Below are the code and all the weights of a small trained network. Each question names an input and a class and asks about switching units off, where a switched-off unit gives its printed mean instead of its output.

import numpy as np


def w(rows, s, z=0):
    codes = np.array(rows[::2]) - 128.0
    scale = np.full(codes.shape[1], s)
    scale[-1] = z or s
    return codes * scale


def f(y):
    return y / 2 * (1 + np.tanh(0.7978845608 * (y + 0.044715 * y**3)))


def log_softmax(a):
    a = a - a.max(-1, keepdims=True)
    return a - np.log(np.exp(a).sum(-1, keepdims=True))


def net(x, mask):
    res = np.array(x, float).reshape(1, 6) / 4 @ E
    y = f(res @ A[0][:, :-1].T + A[0][:, -1])
    res = res + np.where(mask, y, B[0][:, -1]) @ B[0][:, :-1]
    return log_softmax(res[-1] @ U[:, :-1].T + U[:, -1])


A, B = {}, {}
E = w([
[124,139,203,227,162,93],'x0',
[176,172,103,194,49,205],'x1',
[128,127,127,128,128,129],'x2',
[117,147,31,180,134,71],'x3',
[8,170,130,132,123,166],'x4',
[90,64,145,140,30,87],'x5',
],0.012)
A[0] = w([
[152,142,206,79,138,185,65],'N1',
[52,137,123,109,115,145,198],'N2',
[178,205,142,195,8,219,123],'N3',
[64,122,148,170,155,145,135],'N4',
[152,222,205,199,221,119,46],'N5',
[101,105,152,69,184,51,77],'N6',
[135,172,125,58,91,120,45],'N7',
[79,68,146,157,35,111,54],'N8',
[48,149,122,123,137,140,168],'N9',
[163,228,110,124,212,165,75],'N10',
[97,79,76,137,178,84,68],'N11',
[192,174,124,168,75,175,83],'N12',
[153,170,68,69,191,193,104],'N13',
[78,209,151,95,133,119,159],'N14',
[210,115,139,98,132,94,153],'N15',
[134,98,191,92,128,162,79],'N16',
[121,75,134,156,87,96,102],'N17',
[127,116,33,19,75,190,51],'N18',
[206,75,109,112,155,111,195],'N19',
[130,120,52,8,112,153,4],'N20',
[61,160,102,93,122,165,132],'N21',
[130,97,189,66,146,193,94],'N22',
[139,112,204,112,111,167,108],'N23',
[64,193,137,129,100,166,119],'N24',
[219,110,143,104,120,92,113],'N25',
[103,71,126,106,70,108,86],'N26',
[114,117,204,207,117,91,32],'N27',
[103,120,163,61,155,90,171],'N28',
[112,120,160,160,34,77,53],'N29',
[94,68,165,80,188,79,51],'N30',
[101,40,95,102,57,132,98],'N31',
[213,75,120,165,135,79,178],'N32',
[117,152,19,166,138,72,150],'N33',
],0.012,0.0023)
B[0] = w([
[87,177,80,141,146,95,186],'N1',
[143,127,135,103,79,156,179],'N2',
[162,25,63,208,165,128,254],'N3',
[126,113,160,155,50,153,167],'N4',
[175,141,207,112,128,82,220],'N5',
[194,28,74,175,152,172,198],'N6',
[147,144,153,150,98,89,155],'N7',
[123,117,134,24,183,123,187],'N8',
[84,123,155,97,43,223,180],'N9',
[144,133,111,2,206,129,214],'N10',
[137,136,65,170,120,111,170],'N11',
[164,64,69,132,125,129,196],'N12',
[166,125,174,48,209,91,210],'N13',
[122,114,125,95,103,211,175],'N14',
[79,120,171,79,57,221,186],'N15',
[53,168,58,177,123,81,171],'N16',
[140,140,146,65,140,122,163],'N17',
[196,149,190,202,128,83,235],'N18',
[91,141,154,92,58,210,194],'N19',
[199,194,209,233,124,123,213],'N20',
[116,120,162,127,87,186,187],'N21',
[66,193,67,121,119,90,188],'N22',
[54,229,33,181,130,73,176],'N23',
[104,108,128,105,85,182,190],'N24',
[98,144,124,97,53,225,188],'N25',
[122,119,154,59,182,109,174],'N26',
[216,178,241,147,103,44,180],'N27',
[139,96,105,188,161,142,183],'N28',
[126,132,137,38,176,100,176],'N29',
[180,46,60,211,150,138,195],'N30',
[130,137,169,72,214,90,192],'N31',
[80,164,134,131,84,191,198],'N32',
[4,209,72,164,107,67,203],'N33',
],0.0084,0.016)
U = w([
[157,27,37,189,124,154,102],'0',
[84,149,154,102,3,242,162],'1',
[173,192,234,185,98,77,255],'2',
[124,146,136,19,193,107,24],'3',
[23,246,6,171,91,66,63],'4',
],0.013,0.002)

Each question gives the input, the list of numbers given to net, and the class t.
The units are the neurons (one row each of A and B). Each row of codes is followed by its name. A weight is (code - 128) times the scale printed after its matrix; where a second scale follows, it is the last column's (A, B and U).
mask holds one flag per neuron, in row order. A switched-off neuron (its flag False) gives its mean, the last column of its row in B, instead of its output. The means were averaged over made-up inputs and are rounded, as every weight is.
A unit's drop is (log p(t) with every unit on - log p(t) with that unit switched off) / (log p(t) with every unit on - log p(t) with every unit switched off).
The circuit of an input: a set's keep is (log p(t) with only the set's units on - log p(t) with every unit switched off) / (log p(t) with every unit on - log p(t) with every unit switched off). Starting from the 12 units with the biggest drops (on a tie, the unit counted first), units are removed one at a time, each time the one whose removal leaves the highest keep (on an exact tie, the one counted first), for as long as the keep stays at least 0.8.
circuit, biggest first: the units of the circuit, biggest drop first
most important unit: the unit with the biggest drop
top k neurons: the k neurons with the biggest drops, biggest first
drop of u: that unit's drop, to one decimal
input [7,4,-3,-8,5,0], class 4: circuit, biggest first	N23
input [-4,3,1,2,-2,0], class 2: circuit, biggest first	N18; N20
input [-5,-4,-6,-6,-3,1], class 4: circuit, biggest first	N22; N16
input [7,-4,1,-8,-6,5], class 4: circuit, biggest first	N23; N16
input [0,-7,5,6,8,0], class 1: top 2 neurons	N9; N3
input [3,7,3,-7,-7,8], class 3: circuit, biggest first	N29; N8
input [7,-8,0,6,-8,-1], class 0: top 2 neurons	N6; N30
input [-2,7,8,2,-5,-8], class 3: top 4 neurons	N10; N13; N30; N6
input [6,6,-1,-3,-1,3], class 0: top 4 neurons	N3; N12; N20; N18
input [-5,0,-8,-7,6,5], class 4: top 3 neurons	N23; N22; N16
input [8,-5,-6,6,8,3], class 1: top 2 neurons	N9; N18
input [7,-1,-4,-6,-6,-8], class 3: top 2 neurons	N10; N20
input [-6,6,-8,7,-5,-4], class 4: top 3 neurons	N33; N6; N30
input [1,-2,-6,6,0,-6], class 3: top 3 neurons	N10; N13; N23
input [6,8,-2,-2,-3,7], class 0: most important unit	N3
input [-4,5,3,-8,5,8], class 3: top 2 neurons	N8; N31
input [0,-4,-6,-3,-4,4], class 0: top 3 neurons	N30; N6; N9
input [-6,4,7,8,-7,-8], class 3: top 2 neurons	N13; N10
input [-4,-3,0,-5,4,2], class 4: top 2 neurons	N22; N16
input [3,-8,1,-6,8,3], class 0: most important unit	N30
input [-8,0,4,2,7,-7], class 2: top 3 neurons	N18; N20; N13
input [-8,4,4,4,0,7], class 2: drop of N18	0.7
input [-6,-6,-1,-6,2,-2], class 0: drop of N30	0.8
input [-6,5,-3,3,-7,-5], class 1: drop of N25	0.3
input [-8,7,-4,-5,-7,6], class 2: drop of N18	1.3
